Below is a small trained network, with its code and all its weights. Each question gives an input and a target symbol and asks what happens when units are switched off, that is, made to give their printed mean instead of their output.

import numpy as np


def w(rows, s, z=0):
    codes = np.array(rows[::2]) - 128.0
    scale = np.full(codes.shape[1], s)
    scale[-1] = z or s
    return codes * scale


def norm(h):
    return h / np.sqrt((h * h).mean(-1, keepdims=True) + 1e-5)


def f(y):
    return y / 2 * (1 + np.tanh(0.7978845608 * (y + 0.044715 * y**3)))


def softmax(a):
    e = np.exp(a - a.max(-1, keepdims=True))
    return e / e.sum(-1, keepdims=True)


def log_softmax(a):
    a = a - a.max(-1, keepdims=True)
    return a - np.log(np.exp(a).sum(-1, keepdims=True))


def net(x, mask):
    ids = ['αβγδζηθλμξπστφψω'.index(c) for c in x.split()]
    T = len(ids)
    res = E[ids] + P[:T]
    u = 0
    for l in range(3):
        r = norm(res)
        for j in range(2):
            rows = slice(2 * j, 2 * j + 2)
            q, k, v = (r @ M[l][rows].T for M in (Q, K, V))
            z = softmax(np.where(np.tri(T) > 0, q @ k.T / 2**0.5, -1e9)) @ v
            o = O[l][rows]
            res = res + np.where(mask[u + j], z, o[:, -1]) @ o[:, :-1]
        u += 2
        y = f(norm(res) @ A[l][:, :-1].T + A[l][:, -1])
        res = res + np.where(mask[u : u + 16], y, B[l][:, -1]) @ B[l][:, :-1]
        u += 16
    return log_softmax(norm(res)[-1] @ U[:, :-1].T + U[:, -1])


Q, K, V, O, A, B = {}, {}, {}, {}, {}, {}
E = w([
[174,64,14,117],'α',
[201,159,34,134],'β',
[176,177,132,11],'γ',
[139,122,234,188],'δ',
[148,87,23,164],'ζ',
[49,53,89,166],'η',
[180,116,108,166],'θ',
[117,157,170,47],'λ',
[133,107,122,194],'μ',
[142,164,242,125],'ξ',
[63,92,146,151],'π',
[153,197,169,130],'σ',
[156,220,155,155],'τ',
[232,101,230,207],'φ',
[182,171,114,159],'ψ',
[92,53,64,192],'ω',
],0.013)
P = w([
[144,160,175,145],'0',
[131,61,36,113],'1',
[78,6,161,68],'2',
[118,217,121,138],'3',
[131,75,110,171],'4',
[151,67,216,64],'5',
[121,213,115,132],'6',
[141,85,113,175],'7',
[126,46,198,68],'8',
[122,211,111,128],'9',
[156,99,115,173],'10',
[155,24,203,78],'11',
[119,209,111,128],'12',
],0.015)
Q[0] = w([
[189,194,128,25],'0.h0',
[2,106,165,168],'0.h0',
[203,115,159,166],'0.h1',
[105,137,138,92],'0.h1',
],0.0087)
K[0] = w([
[121,23,229,149],'0.h0',
[88,160,254,200],'0.h0',
[42,89,19,90],'0.h1',
[140,125,232,113],'0.h1',
],0.0051)
V[0] = w([
[1,205,67,191],'0.h0',
[101,107,100,137],'0.h0',
[88,169,50,98],'0.h1',
[61,118,20,119],'0.h1',
],0.0062)
O[0] = w([
[154,143,101,110,8],'0.h0',
[28,106,104,104,145],'0.h0',
[121,62,46,2,136],'0.h1',
[151,118,188,222,198],'0.h1',
],0.0086,0.0014)
A[0] = w([
[161,54,135,145,105],'0.n0',
[34,122,189,81,16],'0.n1',
[59,8,114,126,46],'0.n2',
[176,63,106,8,110],'0.n3',
[44,116,92,170,181],'0.n4',
[103,126,142,18,2],'0.n5',
[100,93,51,75,142],'0.n6',
[65,170,140,77,78],'0.n7',
[189,130,147,79,163],'0.n8',
[15,178,154,77,49],'0.n9',
[116,115,124,73,149],'0.n10',
[105,206,76,119,76],'0.n11',
[51,220,126,87,43],'0.n12',
[234,54,120,161,196],'0.n13',
[180,175,135,87,95],'0.n14',
[180,101,244,179,118],'0.n15',
],0.012,0.0046)
B[0] = w([
[104,137,118,97,185],'0.n0',
[106,112,121,176,137],'0.n1',
[173,143,186,123,196],'0.n2',
[109,146,171,211,189],'0.n3',
[73,184,157,215,173],'0.n4',
[127,93,43,191,132],'0.n5',
[93,117,158,136,167],'0.n6',
[140,101,140,45,131],'0.n7',
[112,99,179,138,164],'0.n8',
[90,88,191,71,139],'0.n9',
[103,42,162,118,138],'0.n10',
[86,164,134,122,170],'0.n11',
[109,149,108,2,156],'0.n12',
[86,80,136,107,254],'0.n13',
[150,142,164,136,150],'0.n14',
[82,108,113,176,198],'0.n15',
],0.0091,0.0086)
Q[1] = w([
[166,94,51,185],'1.h0',
[104,196,94,53],'1.h0',
[82,194,42,81],'1.h1',
[176,135,83,254],'1.h1',
],0.0089)
K[1] = w([
[254,140,145,92],'1.h0',
[91,78,85,129],'1.h0',
[63,142,153,141],'1.h1',
[150,164,199,167],'1.h1',
],0.014)
V[1] = w([
[169,181,169,179],'1.h0',
[219,60,155,97],'1.h0',
[156,170,209,110],'1.h1',
[243,1,97,93],'1.h1',
],0.0083)
O[1] = w([
[175,123,130,179,254],'1.h0',
[221,123,137,141,63],'1.h0',
[115,141,79,8,172],'1.h1',
[163,121,124,227,6],'1.h1',
],0.011,0.0027)
A[1] = w([
[76,159,35,114,91],'1.n0',
[117,126,93,59,91],'1.n1',
[152,205,192,128,132],'1.n2',
[138,223,217,101,2],'1.n3',
[184,42,210,54,94],'1.n4',
[215,223,86,83,165],'1.n5',
[52,150,160,48,101],'1.n6',
[58,163,142,150,95],'1.n7',
[139,183,121,45,131],'1.n8',
[72,45,63,96,130],'1.n9',
[76,78,123,117,83],'1.n10',
[101,37,242,98,128],'1.n11',
[79,173,2,147,108],'1.n12',
[71,173,189,147,174],'1.n13',
[60,53,106,132,95],'1.n14',
[166,240,4,246,166],'1.n15',
],0.0099,0.0075)
B[1] = w([
[130,86,111,123,148],'1.n0',
[148,145,147,161,128],'1.n1',
[187,80,158,117,152],'1.n2',
[165,187,234,137,135],'1.n3',
[41,93,143,71,158],'1.n4',
[193,134,33,143,183],'1.n5',
[136,48,176,101,175],'1.n6',
[131,82,139,144,156],'1.n7',
[212,108,115,122,167],'1.n8',
[136,160,255,127,185],'1.n9',
[169,198,133,61,154],'1.n10',
[173,83,8,48,253],'1.n11',
[100,70,88,76,162],'1.n12',
[189,89,159,121,224],'1.n13',
[161,147,133,74,194],'1.n14',
[142,68,134,30,182],'1.n15',
],0.0073,0.0079)
Q[2] = w([
[225,54,55,124],'2.h0',
[118,53,192,117],'2.h0',
[118,140,124,200],'2.h1',
[254,113,78,142],'2.h1',
],0.0085)
K[2] = w([
[185,138,15,173],'2.h0',
[229,68,213,211],'2.h0',
[162,64,131,129],'2.h1',
[255,128,162,31],'2.h1',
],0.0085)
V[2] = w([
[98,212,46,44],'2.h0',
[255,132,85,128],'2.h0',
[89,65,138,241],'2.h1',
[114,166,175,38],'2.h1',
],0.0063)
O[2] = w([
[206,123,115,154,2],'2.h0',
[23,112,179,213,201],'2.h0',
[98,77,2,24,86],'2.h1',
[82,85,163,115,183],'2.h1',
],0.0068,0.0034)
A[2] = w([
[121,109,114,172,128],'2.n0',
[138,137,76,141,94],'2.n1',
[90,247,157,92,73],'2.n2',
[116,180,30,107,102],'2.n3',
[192,110,121,168,151],'2.n4',
[173,221,138,167,144],'2.n5',
[96,161,155,111,83],'2.n6',
[171,146,47,154,48],'2.n7',
[79,159,168,125,152],'2.n8',
[144,103,127,149,94],'2.n9',
[90,107,142,168,142],'2.n10',
[176,145,161,75,119],'2.n11',
[111,222,139,150,198],'2.n12',
[43,198,139,153,109],'2.n13',
[87,211,111,68,254],'2.n14',
[141,114,228,157,93],'2.n15',
],0.014,0.0062)
B[2] = w([
[111,128,149,145,145],'2.n0',
[148,114,118,128,106],'2.n1',
[173,90,179,196,145],'2.n2',
[228,110,146,217,140],'2.n3',
[75,93,176,122,172],'2.n4',
[77,206,65,120,164],'2.n5',
[134,115,159,120,119],'2.n6',
[195,117,125,144,139],'2.n7',
[167,167,149,79,176],'2.n8',
[113,135,141,164,131],'2.n9',
[171,140,163,158,216],'2.n10',
[102,138,77,116,222],'2.n11',
[13,185,105,135,127],'2.n12',
[53,122,148,126,117],'2.n13',
[131,131,129,250,254],'2.n14',
[172,47,90,145,231],'2.n15',
],0.011,0.0041)
U = w([
[65,118,82,195,140],'α',
[138,95,175,249,90],'β',
[200,121,87,151,164],'γ',
[105,154,198,99,80],'δ',
[112,103,61,160,87],'ζ',
[78,118,88,85,119],'η',
[56,160,186,163,158],'θ',
[158,115,119,93,97],'λ',
[100,176,89,116,253],'μ',
[168,175,187,114,184],'ξ',
[132,147,156,59,90],'π',
[173,111,168,98,69],'σ',
[176,133,162,86,79],'τ',
[115,169,145,150,237],'φ',
[173,110,182,121,91],'ψ',
[103,118,70,105,121],'ω',
],0.02,0.0079)

Each question gives the input, a string of symbols that net reads in full, and the target symbol t.
The units are the heads (2 rows each of Q, K, V and O) and the neurons (one row each of A and B). Each row of codes is followed by its name. A weight is (code - 128) times the scale printed after its matrix; where a second scale follows, it is the last column's (O, A, B and U).
mask holds one flag per unit, layer by layer, with each layer's heads first. A switched-off unit (its flag False) gives its mean, the last column of its rows in O or B, instead of its output. The means were averaged over made-up inputs and are rounded, as every weight is.
A unit's drop is (log p(t) with every unit on - log p(t) with that unit switched off) / (log p(t) with every unit on - log p(t) with every unit switched off).
The circuit of an input: a set's keep is (log p(t) with only the set's units on - log p(t) with every unit switched off) / (log p(t) with every unit on - log p(t) with every unit switched off). Starting from the 12 units with the biggest drops (on a tie, the unit counted first), units are removed one at a time, each time the one whose removal leaves the highest keep (on an exact tie, the one counted first), for as long as the keep stays at least 0.8.
circuit, biggest first: the units of the circuit, biggest drop first
most important unit: the unit with the biggest drop
top k neurons: the k neurons with the biggest drops, biggest first
k most important neurons of layer l: the k neurons of layer l with the biggest drops, biggest first
input σ β η η β α, target β: most important neuron of layer 0 -> [0.n3]
input α λ τ β μ, target α: 3 most important neurons of layer 1 -> [1.n15 1.n6 1.n2]
input μ ω ψ ψ β γ, target β: circuit, biggest first -> [1.h1 0.n3]
input α ψ ψ β β, target α: top 4 neurons -> [2.n14 1.n13 1.n6 0.n13]
input α η φ δ ψ, target α: 2 most important neurons of layer 0 -> [0.n11 0.n12]
input β η θ β β, target β: top 3 neurons -> [0.n4 1.n11 0.n13]
input β λ η ω ω ψ λ θ π ψ ζ, target β: top 3 neurons -> [0.n4 0.n12 0.n3]
input λ β α η β ω η η σ α, target η: top 3 neurons -> [1.n6 0.n6 1.n11]
input θ δ η ζ μ η λ ψ η β β, target θ: 4 most important neurons of layer 0 -> [0.n13 0.n15 0.n2 0.n12]
input θ λ σ ψ η β β ζ, target θ: 2 most important neurons of layer 1 -> [1.n9 1.n11]
input α θ ψ ω η β β β, target α: top 2 neurons -> [2.n14 1.n13]
input π η μ η β λ τ β η ψ α ψ, target β: top 2 neurons -> [0.n11 0.n15]
input θ β β η σ, target θ: top 2 neurons -> [0.n15 1.n9]
input η μ ψ β β β δ η β η λ, target η: most important unit -> 2.h1
input ψ β γ β ψ η β β φ, target β: 2 most important neurons of layer 0 -> [0.n15 0.n11]
input β γ ψ β δ η μ, target η: top 4 neurons -> [1.n15 1.n11 0.n2 1.n2]
input ω β δ, target β: 2 most important neurons of layer 2 -> [2.n10 2.n11]
input β ω φ β β β β τ α τ β ξ, target β: 2 most important neurons of layer 0 -> [0.n15 0.n11]
input α ψ τ π η β ψ λ τ θ β τ, target β: top 3 neurons -> [0.n4 0.n11 0.n3]
input γ τ η σ ω β ψ β λ, target β: top 2 neurons -> [0.n3 0.n15]
input β β σ ψ, target μ: top neuron -> [0.n13]
input β γ η ψ β, target β: top 3 neurons -> [0.n4 0.n3 0.n15]
input φ ω η λ α σ θ β π, target β: top 3 neurons -> [0.n3 0.n11 0.n15]
input α β σ, target β: 2 most important neurons of layer 0 -> [0.n15 0.n1]
input η α α λ π α θ ψ, target η: top 2 neurons -> [1.n9 1.n5]
input β δ ω β β ψ π ψ β μ ζ π μ, target η: 2 most important neurons of layer 0 -> [0.n2 0.n15]
input θ β ζ, target β: most important unit -> 1.h1
input π β θ, target β: 2 most important neurons of layer 1 -> [1.n15 1.n12]
input ω λ λ η σ β β β η, target β: top 4 neurons -> [0.n4 0.n2 0.n15 0.n11]
